Below are the code and all the weights of a small trained network. Each question names an input and a class and asks about switching units off, where a switched-off unit gives its printed mean instead of its output.

import numpy as np


def w(rows, s, z=0):
    codes = np.array(rows[::2]) - 128.0
    scale = np.full(codes.shape[1], s)
    scale[-1] = z or s
    return codes * scale


def norm(h):
    return h / np.sqrt((h * h).mean(-1, keepdims=True) + 1e-5)


def f(y):
    return np.maximum(y, 0)


def log_softmax(a):
    a = a - a.max(-1, keepdims=True)
    return a - np.log(np.exp(a).sum(-1, keepdims=True))


def net(x, mask):
    res = np.array(x, float).reshape(1, 6) / 4 @ E
    u = 0
    for l in range(2):
        y = f(norm(res) @ A[l][:, :-1].T + A[l][:, -1])
        res = res + np.where(mask[u : u + 11], y, B[l][:, -1]) @ B[l][:, :-1]
        u += 11
    return log_softmax(norm(res)[-1] @ U[:, :-1].T + U[:, -1])


A, B = {}, {}
E = w([
[180,127,144,101,35,135],'x0',
[131,129,129,129,130,127],'x1',
[129,128,127,129,128,127],'x2',
[133,129,128,131,129,130],'x3',
[98,253,140,132,127,166],'x4',
[112,147,132,199,107,63],'x5',
],0.0039)
A[0] = w([
[91,50,90,166,247,98,148],'0.n1',
[142,105,182,163,81,98,1],'0.n2',
[121,103,106,160,153,93,21],'0.n3',
[131,73,155,198,112,52,92],'0.n4',
[181,12,171,102,60,83,127],'0.n5',
[46,205,180,133,214,145,90],'0.n6',
[165,53,109,16,131,149,23],'0.n7',
[136,3,96,142,200,101,163],'0.n8',
[96,139,118,147,133,97,88],'0.n9',
[79,148,103,189,143,45,84],'0.n10',
[140,109,153,145,98,112,25],'0.n11',
],0.0041,0.0024)
B[0] = w([
[138,218,192,68,77,133,248],'0.n1',
[94,123,84,93,121,106,141],'0.n2',
[143,154,185,139,95,140,144],'0.n3',
[112,123,63,138,78,129,192],'0.n4',
[115,121,47,193,188,152,237],'0.n5',
[160,2,73,144,147,104,208],'0.n6',
[171,110,141,170,143,227,185],'0.n7',
[136,230,176,88,45,142,255],'0.n8',
[139,97,147,157,133,146,146],'0.n9',
[157,105,150,211,127,169,189],'0.n10',
[113,138,95,108,129,113,133],'0.n11',
],0.0046,0.0038)
A[1] = w([
[123,132,125,189,143,69,69],'1.n1',
[116,174,187,130,79,44,29],'1.n2',
[146,160,190,3,108,157,8],'1.n3',
[144,120,103,158,140,177,10],'1.n4',
[119,128,114,176,195,100,23],'1.n5',
[128,104,92,85,212,150,28],'1.n6',
[100,135,106,90,218,144,2],'1.n7',
[134,143,110,162,119,140,133],'1.n8',
[114,187,192,139,71,49,51],'1.n9',
[167,110,121,71,85,156,180],'1.n10',
[142,150,168,75,158,159,214],'1.n11',
],0.0062,0.0017)
B[1] = w([
[83,176,171,4,165,102,186],'1.n1',
[190,51,124,110,147,215,205],'1.n2',
[39,154,136,156,203,24,253],'1.n3',
[160,124,182,104,123,164,162],'1.n4',
[84,197,171,44,139,71,163],'1.n5',
[161,99,66,186,24,102,168],'1.n6',
[188,71,66,186,23,115,160],'1.n7',
[108,112,142,72,165,131,182],'1.n8',
[192,32,126,98,168,228,231],'1.n9',
[62,171,193,120,193,90,241],'1.n10',
[131,117,95,164,103,46,227],'1.n11',
],0.0045,0.0039)
U = w([
[72,190,165,106,189,74,214],'0',
[190,90,153,112,121,241,138],'1',
[132,111,8,179,68,76,3],'2',
],0.012,0.0011)

Each question gives the input, the list of numbers given to net, and the class t.
The units are the neurons (one row each of A and B). Each row of codes is followed by its name. A weight is (code - 128) times the scale printed after its matrix; where a second scale follows, it is the last column's (A, B and U).
mask holds one flag per neuron, layer by layer. A switched-off neuron (its flag False) gives its mean, the last column of its row in B, instead of its output. The means were averaged over made-up inputs and are rounded, as every weight is.
A unit's drop is (log p(t) with every unit on - log p(t) with that unit switched off) / (log p(t) with every unit on - log p(t) with every unit switched off).
k most important neurons: the k neurons with the biggest drops, biggest first
top k neurons in layer l: the k neurons of layer l with the biggest drops, biggest first
drop when u is switched off: that unit's drop, to one decimal
input [-2,-4,1,2,3,0], class 2: 3 most important neurons -> 0.n8, 0.n6, 1.n6
input [-1,-1,-6,3,-7,2], class 1: 2 most important neurons -> 0.n8, 0.n1
input [-8,3,-4,-7,-2,4], class 1: top neuron in layer 0 -> 0.n1
input [1,-4,8,-8,5,-8], class 0: 2 most important neurons -> 0.n5, 1.n3
input [-8,-3,-4,-3,-8,-7], class 0: 2 most important neurons -> 0.n8, 0.n1
input [0,-6,-2,3,-1,-7], class 0: 2 most important neurons -> 1.n10, 0.n6
input [-7,3,2,0,7,-1], class 2: 3 most important neurons -> 1.n7, 0.n6, 1.n6
input [-2,-4,-1,4,-8,-3], class 0: top 2 neurons in layer 0 -> 0.n8, 0.n1
input [0,-6,-7,-7,-5,-6], class 0: 3 most important neurons -> 0.n8, 1.n10, 0.n6
input [-2,3,0,-3,1,0], class 2: top 3 neurons in layer 0 -> 0.n8, 0.n6, 0.n7
input [-3,-7,5,2,-8,8], class 1: top 2 neurons in layer 0 -> 0.n8, 0.n1
input [-5,3,-3,-7,-6,2], class 1: 2 most important neurons -> 1.n9, 1.n2
input [-6,-6,8,-2,-8,-6], class 0: top 2 neurons in layer 0 -> 0.n8, 0.n1
input [8,-2,-2,7,2,-1], class 0: most important neuron -> 1.n10
input [-7,4,2,-3,2,-4], class 2: drop when 0.n6 is switched off -> 0.1
input [-5,-1,-2,-5,-6,-5], class 0: drop when 0.n8 is switched off -> 0.7
input [2,-7,-6,-1,8,3], class 1: drop when 0.n5 is switched off -> 0.4
input [2,-3,-4,-1,4,8], class 1: drop when 0.n5 is switched off -> 0.3
